Below are the code and all the weights of a small trained network. Each question names an input and a class and asks about switching units off, where a switched-off unit gives its printed mean instead of its output.

import numpy as np


def w(rows, s, z=0):
    codes = np.array(rows[::2]) - 128.0
    scale = np.full(codes.shape[1], s)
    scale[-1] = z or s
    return codes * scale


def norm(h):
    return h / np.sqrt((h * h).mean(-1, keepdims=True) + 1e-5)


def f(y):
    return np.maximum(y, 0)


def log_softmax(a):
    a = a - a.max(-1, keepdims=True)
    return a - np.log(np.exp(a).sum(-1, keepdims=True))


def net(x, mask):
    res = np.array(x, float).reshape(1, 3) / 4 @ E
    u = 0
    for l in range(2):
        y = f(norm(res) @ A[l][:, :-1].T + A[l][:, -1])
        res = res + np.where(mask[u : u + 11], y, B[l][:, -1]) @ B[l][:, :-1]
        u += 11
    return log_softmax(norm(res)[-1] @ U[:, :-1].T + U[:, -1])


A, B = {}, {}
E = w([
[121,147,173,70,152,95,144,235],'x0',
[118,50,121,135,212,104,138,118],'x1',
[71,144,255,140,167,53,135,128],'x2',
],0.004)
A[0] = w([
[134,66,159,69,42,122,147,192,72],'0.n1',
[107,158,128,172,40,127,82,111,118],'0.n2',
[109,111,206,218,85,60,62,91,77],'0.n3',
[101,182,254,142,117,149,130,81,66],'0.n4',
[108,81,132,103,231,133,91,50,172],'0.n5',
[73,132,103,160,106,23,86,85,42],'0.n6',
[57,101,202,200,223,147,177,104,4],'0.n7',
[111,166,193,96,154,51,148,136,63],'0.n8',
[151,89,118,98,157,110,112,168,69],'0.n9',
[126,135,114,83,21,95,159,155,39],'0.n10',
[31,53,94,85,231,187,159,225,90],'0.n11',
],0.0053,0.0031)
B[0] = w([
[120,203,91,81,107,112,157,153,169],'0.n1',
[179,112,184,46,106,159,91,120,214],'0.n2',
[208,158,127,87,161,139,181,131,233],'0.n3',
[199,144,133,134,185,200,44,112,236],'0.n4',
[68,86,65,155,79,93,159,93,255],'0.n5',
[132,135,140,135,177,109,192,106,166],'0.n6',
[144,126,109,140,82,82,253,142,221],'0.n7',
[100,89,99,169,43,62,42,161,226],'0.n8',
[152,161,183,149,160,142,100,123,161],'0.n9',
[75,109,126,118,115,115,183,178,166],'0.n10',
[147,110,187,57,183,154,113,76,236],'0.n11',
],0.0052,0.0039)
A[1] = w([
[68,30,90,161,125,73,67,129,166],'1.n1',
[45,208,156,255,125,134,16,216,48],'1.n2',
[82,200,189,69,120,100,201,221,207],'1.n3',
[157,170,129,135,82,183,153,155,134],'1.n4',
[162,87,74,121,91,175,167,94,191],'1.n5',
[245,86,205,123,202,156,117,146,88],'1.n6',
[145,143,157,147,92,125,179,78,139],'1.n7',
[141,206,79,103,149,135,202,176,52],'1.n8',
[54,195,44,60,130,172,204,152,122],'1.n9',
[193,98,219,71,202,117,125,107,141],'1.n10',
[161,140,137,64,24,147,32,151,251],'1.n11',
],0.0054,0.0024)
B[1] = w([
[79,189,140,144,139,243,9,235,179],'1.n1',
[169,130,91,169,53,74,240,78,153],'1.n2',
[64,64,122,193,134,210,94,134,209],'1.n3',
[66,43,140,135,168,104,145,158,175],'1.n4',
[103,153,254,111,121,61,119,205,220],'1.n5',
[174,173,76,61,154,189,149,105,190],'1.n6',
[187,172,88,120,129,124,135,168,168],'1.n7',
[141,112,196,120,126,167,11,116,146],'1.n8',
[85,131,119,109,214,183,27,100,164],'1.n9',
[162,163,57,82,92,182,113,70,214],'1.n10',
[125,126,104,189,128,48,215,73,254],'1.n11',
],0.0053,0.0063)
U = w([
[111,129,145,198,72,2,212,100,249],'0',
[23,101,151,156,131,167,32,145,86],'1',
[191,195,121,48,182,156,125,62,53],'2',
],0.0095,0.0015)

Each question gives the input, the list of numbers given to net, and the class t.
The units are the neurons (one row each of A and B). Each row of codes is followed by its name. A weight is (code - 128) times the scale printed after its matrix; where a second scale follows, it is the last column's (A, B and U).
mask holds one flag per neuron, layer by layer. A switched-off neuron (its flag False) gives its mean, the last column of its row in B, instead of its output. The means were averaged over made-up inputs and are rounded, as every weight is.
A unit's drop is (log p(t) with every unit on - log p(t) with that unit switched off) / (log p(t) with every unit on - log p(t) with every unit switched off).
The circuit of an input: a set's keep is (log p(t) with only the set's units on - log p(t) with every unit switched off) / (log p(t) with every unit on - log p(t) with every unit switched off). Starting from the 12 units with the biggest drops (on a tie, the unit counted first), units are removed one at a time, each time the one whose removal leaves the highest keep (on an exact tie, the one counted first), for as long as the keep stays at least 0.8.
circuit, biggest first: the units of the circuit, biggest drop first
top k neurons: the k neurons with the biggest drops, biggest first
top k neurons in layer l: the k neurons of layer l with the biggest drops, biggest first
drop of u: that unit's drop, to one decimal
input [4,8,3], class 1: top neuron -> [1.n1]
input [0,5,-6], class 1: circuit, biggest first -> [0.n3; 1.n5]
input [-1,-8,6], class 2: top 2 neurons -> [0.n4; 0.n3]
input [-5,0,-7], class 0: top 3 neurons -> [1.n3; 0.n5; 1.n5]
input [-2,-4,-8], class 0: top 3 neurons -> [1.n11; 1.n1; 1.n3]
input [0,0,6], class 2: top 3 neurons in layer 0 -> [0.n4; 0.n3; 0.n1]
input [-1,-1,-8], class 0: top 2 neurons in layer 0 -> [0.n5; 0.n3]
input [-2,-8,0], class 0: top 2 neurons -> [1.n11; 0.n11]
input [5,2,8], class 1: top 2 neurons -> [0.n8; 1.n3]
input [-5,-3,-8], class 0: top 2 neurons in layer 1 -> [1.n11; 1.n5]
input [3,1,1], class 1: top 3 neurons -> [0.n8; 0.n3; 0.n4]
input [-1,-6,-2], class 0: top 2 neurons -> [1.n11; 0.n2]
input [-8,2,-7], class 1: drop of 0.n3 -> 0.3
input [-5,2,1], class 0: drop of 0.n3 -> 0.1
input [-5,6,-5], class 1: drop of 1.n1 -> 0.1
input [-6,-7,-3], class 0: top neuron -> [1.n11]
